Below are the code and all the weights of a small trained network. Each question names an input and a class and asks about switching units off, where a switched-off unit gives its printed mean instead of its output.

import numpy as np


def w(rows, s, z=0):
    codes = np.array(rows[::2]) - 128.0
    scale = np.full(codes.shape[1], s)
    scale[-1] = z or s
    return codes * scale


def norm(h):
    return h / np.sqrt((h * h).mean(-1, keepdims=True) + 1e-5)


def f(y):
    return y / 2 * (1 + np.tanh(0.7978845608 * (y + 0.044715 * y**3)))


def log_softmax(a):
    a = a - a.max(-1, keepdims=True)
    return a - np.log(np.exp(a).sum(-1, keepdims=True))


def net(x, mask):
    res = np.array(x, float).reshape(1, 7) / 4 @ E
    u = 0
    for l in range(3):
        y = f(norm(res) @ A[l][:, :-1].T + A[l][:, -1])
        res = res + np.where(mask[u : u + 10], y, B[l][:, -1]) @ B[l][:, :-1]
        u += 10
    return log_softmax(norm(res)[-1] @ U[:, :-1].T + U[:, -1])


A, B = {}, {}
E = w([
[105,138,184,131,86,200,78,120,211],'x0',
[111,136,163,9,118,103,100,89,87],'x1',
[93,147,40,102,40,126,101,105,167],'x2',
[103,187,141,82,159,85,132,85,64],'x3',
[137,84,117,94,40,132,170,156,118],'x4',
[132,134,134,108,135,117,132,42,182],'x5',
[176,46,89,85,183,144,56,183,91],'x6',
],0.011)
A[0] = w([
[139,107,132,168,188,113,118,189,189,62],'L0N0',
[133,140,151,177,54,192,87,140,174,64],'L0N1',
[131,135,130,65,95,119,92,27,249,26],'L0N2',
[161,78,76,224,141,137,142,183,132,108],'L0N3',
[149,142,192,195,195,167,130,109,143,52],'L0N4',
[98,223,89,220,47,142,166,77,206,42],'L0N5',
[119,148,161,104,90,122,134,125,174,78],'L0N6',
[141,53,146,183,25,135,205,165,191,1],'L0N7',
[138,98,70,82,110,143,63,190,147,96],'L0N8',
[139,118,206,207,152,175,72,168,226,132],'L0N9',
],0.013,0.0047)
B[0] = w([
[106,96,130,185,138,109,103,103,119,176],'L0N0',
[85,121,97,53,171,73,138,192,190,206],'L0N1',
[63,104,112,85,127,147,181,6,125,206],'L0N2',
[108,91,62,110,171,148,187,70,136,227],'L0N3',
[105,72,216,179,112,106,129,125,102,183],'L0N4',
[173,198,105,203,31,59,93,133,115,237],'L0N5',
[110,148,27,147,174,124,135,101,114,156],'L0N6',
[168,111,180,108,72,194,224,191,127,222],'L0N7',
[110,87,125,115,83,102,100,149,72,198],'L0N8',
[104,93,195,144,176,97,64,142,196,248],'L0N9',
],0.019,0.011)
A[1] = w([
[127,128,170,116,124,146,95,135,19,149],'L1N0',
[150,249,208,112,211,122,158,139,80,67],'L1N1',
[203,119,162,133,98,196,204,192,138,45],'L1N2',
[167,153,124,76,151,216,114,31,144,76],'L1N3',
[177,126,78,87,101,164,65,111,68,102],'L1N4',
[143,225,108,159,54,139,76,132,149,24],'L1N5',
[171,107,12,190,209,187,145,120,98,1],'L1N6',
[134,161,132,115,125,129,68,71,163,50],'L1N7',
[191,153,155,176,182,192,74,105,182,104],'L1N8',
[141,134,103,22,125,133,54,210,175,130],'L1N9',
],0.018,0.0031)
B[1] = w([
[174,132,119,90,138,119,93,154,68,255],'L1N0',
[187,228,139,59,203,98,144,155,150,212],'L1N1',
[200,104,115,121,158,231,196,149,146,242],'L1N2',
[73,116,163,59,95,124,183,95,91,190],'L1N3',
[158,118,171,179,110,173,107,70,75,219],'L1N4',
[203,136,89,160,118,33,124,79,171,225],'L1N5',
[58,67,37,115,148,1,136,178,75,227],'L1N6',
[136,104,129,122,89,179,218,149,112,174],'L1N7',
[101,120,193,166,96,137,161,95,80,158],'L1N8',
[120,122,102,109,116,160,33,97,179,240],'L1N9',
],0.022,0.0067)
A[2] = w([
[132,159,125,125,106,169,64,157,45,38],'L2N0',
[114,189,98,66,174,138,165,72,118,151],'L2N1',
[135,120,223,175,193,112,113,119,119,97],'L2N2',
[35,174,115,137,136,158,73,172,184,97],'L2N3',
[105,247,90,205,61,102,127,160,155,80],'L2N4',
[129,117,79,164,158,142,118,75,148,119],'L2N5',
[102,206,137,140,132,201,91,143,105,75],'L2N6',
[82,144,218,222,200,144,96,145,133,16],'L2N7',
[135,219,129,83,182,69,123,199,103,2],'L2N8',
[90,160,85,175,163,134,91,170,163,79],'L2N9',
],0.016,0.004)
B[2] = w([
[125,149,85,213,110,209,97,110,107,216],'L2N0',
[67,232,129,161,131,183,120,158,122,244],'L2N1',
[92,154,172,210,136,126,165,147,80,248],'L2N2',
[127,188,141,81,176,93,73,161,196,175],'L2N3',
[222,135,80,163,90,102,103,82,159,254],'L2N4',
[111,180,149,106,72,84,137,221,127,163],'L2N5',
[173,82,134,58,93,52,98,190,84,139],'L2N6',
[137,119,252,221,175,121,123,119,107,243],'L2N7',
[176,172,150,80,182,102,167,168,117,231],'L2N8',
[102,139,131,73,84,131,144,134,113,146],'L2N9',
],0.019,0.0058)
U = w([
[35,189,147,71,86,168,165,47,114,198],'0',
[80,71,46,141,165,61,142,185,75,90],'1',
[206,195,87,190,43,60,156,92,190,220],'2',
[187,81,116,121,123,227,218,197,181,120],'3',
[83,107,137,77,121,144,29,155,244,6],'4',
[187,247,145,87,192,120,144,174,74,146],'5',
[151,128,106,121,103,193,9,115,52,28],'6',
[100,115,242,227,179,91,113,151,152,181],'7',
],0.015,0.002)

Each question gives the input, the list of numbers given to net, and the class t.
The units are the neurons (one row each of A and B). Each row of codes is followed by its name. A weight is (code - 128) times the scale printed after its matrix; where a second scale follows, it is the last column's (A, B and U).
mask holds one flag per neuron, layer by layer. A switched-off neuron (its flag False) gives its mean, the last column of its row in B, instead of its output. The means were averaged over made-up inputs and are rounded, as every weight is.
A unit's drop is (log p(t) with every unit on - log p(t) with that unit switched off) / (log p(t) with every unit on - log p(t) with every unit switched off).
The circuit of an input: a set's keep is (log p(t) with only the set's units on - log p(t) with every unit switched off) / (log p(t) with every unit on - log p(t) with every unit switched off). Starting from the 12 units with the biggest drops (on a tie, the unit counted first), units are removed one at a time, each time the one whose removal leaves the highest keep (on an exact tie, the one counted first), for as long as the keep stays at least 0.8.
circuit, biggest first: the units of the circuit, biggest drop first
unit that matters most: the unit with the biggest drop
top k neurons: the k neurons with the biggest drops, biggest first
k most important neurons of layer l: the k neurons of layer l with the biggest drops, biggest first
input [-3,8,-3,3,-8,-8,8], class 6: circuit, biggest first : [L1N9, L0N4]
input [8,-2,5,-6,7,-4,4], class 4: top 2 neurons : [L0N1, L1N9]
input [6,-3,-3,8,1,7,6], class 0: unit that matters most : L0N2
input [5,4,2,-5,5,-5,6], class 4: top 3 neurons : [L1N9, L0N1, L0N5]
input [-3,8,0,0,2,-3,-5], class 5: top 3 neurons : [L0N5, L0N2, L0N3]
input [-6,-7,-7,2,-7,0,4], class 1: top 4 neurons : [L1N6, L0N3, L0N9, L1N4]
input [6,0,-3,-6,4,-7,-1], class 3: top 4 neurons : [L0N7, L1N2, L0N3, L1N6]
input [-8,-8,-8,-3,0,-4,-8], class 3: circuit, biggest first : [L1N2, L0N7]
input [2,3,-3,-3,3,2,3], class 4: top 2 neurons : [L1N9, L0N5]
input [0,0,1,-5,-2,0,0], class 4: top 2 neurons : [L0N1, L0N9]
input [-1,2,-5,1,-4,-5,2], class 5: top 4 neurons : [L0N9, L1N1, L1N0, L2N8]
input [4,6,8,-3,1,2,7], class 0: top 2 neurons : [L0N2, L0N5]
input [2,2,-4,4,-7,8,2], class 0: top 2 neurons : [L0N2, L1N3]
input [6,3,-6,5,8,-3,1], class 5: 2 most important neurons of layer 0 : [L0N8, L0N3]
input [-4,-6,0,-7,3,2,-2], class 3: circuit, biggest first : [L0N7]
input [2,5,6,-6,-1,-5,5], class 6: top 2 neurons : [L0N8, L0N9]
input [-4,1,-7,2,7,0,-6], class 5: 2 most important neurons of layer 0 : [L0N3, L0N7]
input [-5,7,5,8,4,-3,-2], class 5: 4 most important neurons of layer 0 : [L0N8, L0N5, L0N2, L0N3]
input [7,8,3,-3,7,-3,5], class 6: 2 most important neurons of layer 0 : [L0N8, L0N9]
input [2,0,1,6,8,4,-2], class 0: circuit, biggest first : [L0N2]
input [-4,7,5,-6,8,3,3], class 6: 2 most important neurons of layer 0 : [L0N8, L0N3]
input [4,-1,-4,6,2,-7,1], class 5: 2 most important neurons of layer 0 : [L0N7, L0N9]
